Below are the code and all the weights of a small trained network. Each question names an input and a class and asks about switching units off, where a switched-off unit gives its printed mean instead of its output.

import numpy as np


def w(rows, s, z=0):
    codes = np.array(rows[::2]) - 128.0
    scale = np.full(codes.shape[1], s)
    scale[-1] = z or s
    return codes * scale


def norm(h):
    return h / np.sqrt((h * h).mean(-1, keepdims=True) + 1e-5)


def f(y):
    return y / 2 * (1 + np.tanh(0.7978845608 * (y + 0.044715 * y**3)))


def log_softmax(a):
    a = a - a.max(-1, keepdims=True)
    return a - np.log(np.exp(a).sum(-1, keepdims=True))


def net(x, mask):
    res = np.array(x, float).reshape(1, 6) / 4 @ E
    u = 0
    for l in range(2):
        y = f(norm(res) @ A[l][:, :-1].T + A[l][:, -1])
        res = res + np.where(mask[u : u + 9], y, B[l][:, -1]) @ B[l][:, :-1]
        u += 9
    return log_softmax(norm(res)[-1] @ U[:, :-1].T + U[:, -1])


A, B = {}, {}
E = w([
[185,127,255,100,97,146,55],'x0',
[117,79,181,113,134,57,103],'x1',
[177,116,93,120,172,129,81],'x2',
[67,91,158,95,107,162,100],'x3',
[72,93,134,130,156,152,147],'x4',
[153,149,157,111,151,98,163],'x5',
],0.0095)
A[0] = w([
[165,165,126,95,108,180,141,177],'L0N1',
[150,108,140,111,185,79,181,25],'L0N2',
[160,69,66,141,136,93,56,106],'L0N3',
[109,118,145,136,110,4,147,89],'L0N4',
[115,80,175,129,145,149,102,151],'L0N5',
[148,42,97,129,156,145,61,164],'L0N6',
[78,127,77,122,118,155,129,72],'L0N7',
[143,135,110,150,122,32,101,2],'L0N8',
[168,119,95,108,176,179,80,85],'L0N9',
],0.012,0.0044)
B[0] = w([
[153,202,137,104,158,66,103,238],'L0N1',
[143,146,121,110,77,72,153,155],'L0N2',
[191,140,69,77,53,55,199,226],'L0N3',
[153,163,143,190,130,61,148,239],'L0N4',
[99,108,175,116,108,135,68,240],'L0N5',
[123,158,7,146,125,118,108,252],'L0N6',
[87,107,141,86,149,151,202,220],'L0N7',
[164,187,77,146,127,90,174,168],'L0N8',
[185,163,97,110,224,39,112,207],'L0N9',
],0.011,0.0039)
A[1] = w([
[50,87,116,87,139,160,161,50],'L1N1',
[25,71,100,67,67,165,151,254],'L1N2',
[199,88,206,153,168,182,126,86],'L1N3',
[114,89,103,36,95,195,230,2],'L1N4',
[92,40,62,117,91,182,184,37],'L1N5',
[155,151,107,93,181,79,219,12],'L1N6',
[78,120,83,159,192,153,160,118],'L1N7',
[229,177,198,153,143,188,185,10],'L1N8',
[251,118,136,151,143,128,42,111],'L1N9',
],0.011,0.003)
B[1] = w([
[125,143,100,208,134,108,113,189],'L1N1',
[130,125,112,199,181,59,154,254],'L1N2',
[74,76,161,72,22,217,156,148],'L1N3',
[70,113,99,217,174,108,152,190],'L1N4',
[67,71,68,191,194,242,107,199],'L1N5',
[224,105,85,103,120,132,179,250],'L1N6',
[128,200,104,117,203,199,117,205],'L1N7',
[144,250,89,99,132,154,16,175],'L1N8',
[90,210,125,148,130,158,80,245],'L1N9',
],0.011,0.0062)
U = w([
[157,161,87,93,182,211,173,1],'0',
[236,193,37,125,114,19,209,207],'1',
[37,77,35,234,207,194,196,144],'2',
[127,87,53,49,207,104,84,35],'3',
[40,80,210,204,91,48,155,125],'4',
[152,243,146,92,70,140,3,105],'5',
[96,63,189,47,52,211,161,126],'6',
],0.015,0.0083)

Each question gives the input, the list of numbers given to net, and the class t.
The units are the neurons (one row each of A and B). Each row of codes is followed by its name. A weight is (code - 128) times the scale printed after its matrix; where a second scale follows, it is the last column's (A, B and U).
mask holds one flag per neuron, layer by layer. A switched-off neuron (its flag False) gives its mean, the last column of its row in B, instead of its output. The means were averaged over made-up inputs and are rounded, as every weight is.
A unit's drop is (log p(t) with every unit on - log p(t) with that unit switched off) / (log p(t) with every unit on - log p(t) with every unit switched off).
The circuit of an input: a set's keep is (log p(t) with only the set's units on - log p(t) with every unit switched off) / (log p(t) with every unit on - log p(t) with every unit switched off). Starting from the 12 units with the biggest drops (on a tie, the unit counted first), units are removed one at a time, each time the one whose removal leaves the highest keep (on an exact tie, the one counted first), for as long as the keep stays at least 0.8.
units of the circuit, in order: the units of the circuit, biggest drop first
unit that matters most: the unit with the biggest drop
k most important neurons: the k neurons with the biggest drops, biggest first
k most important neurons of layer l: the k neurons of layer l with the biggest drops, biggest first
drop when u is switched off: that unit's drop, to one decimal
input [-7,8,3,3,0,-3], class 1: units of the circuit, in order : [L0N3]
input [0,-4,1,-7,7,-2], class 0: 2 most important neurons : [L1N7 L0N3]
input [5,-1,6,-4,2,3], class 5: 3 most important neurons : [L1N9 L1N2 L0N7]
input [6,6,-8,-2,2,1], class 6: units of the circuit, in order : [L1N3 L1N2 L0N6]
input [2,3,-7,-3,-1,-1], class 5: units of the circuit, in order : [L0N3 L1N2]
input [-6,-5,-5,-5,0,3], class 2: 2 most important neurons of layer 0 : [L0N9 L0N4]
input [-1,-5,8,8,6,5], class 3: units of the circuit, in order : [L0N9 L1N2]
input [0,-4,-7,6,-5,6], class 5: 4 most important neurons of layer 0 : [L0N1 L0N3 L0N7 L0N6]
input [8,-3,-4,-1,3,-4], class 6: units of the circuit, in order : [L1N3 L0N6]
input [-1,-6,-5,-8,-1,-8], class 0: 2 most important neurons : [L0N1 L0N3]
input [-2,7,1,6,3,2], class 4: 2 most important neurons of layer 0 : [L0N4 L0N5]
input [-1,-8,-2,-8,6,-3], class 0: 3 most important neurons of layer 1 : [L1N7 L1N2 L1N8]
input [4,-7,7,7,-6,-7], class 1: 4 most important neurons : [L0N9 L0N6 L0N3 L0N1]
input [2,8,1,0,7,-7], class 4: unit that matters most : L0N5
input [4,-7,-2,4,4,2], class 5: 2 most important neurons : [L0N1 L1N8]
input [4,7,-6,4,0,8], class 6: 2 most important neurons of layer 1 : [L1N2 L1N3]
input [4,-5,8,2,7,-7], class 1: drop when L0N9 is switched off : 0.5
input [7,-7,1,-8,-4,3], class 5: drop when L0N5 is switched off : 0.0
input [-5,8,-5,8,3,7], class 4: drop when L0N4 is switched off : 0.2
input [7,2,-8,-4,4,1], class 6: most important neuron : [L1N3]
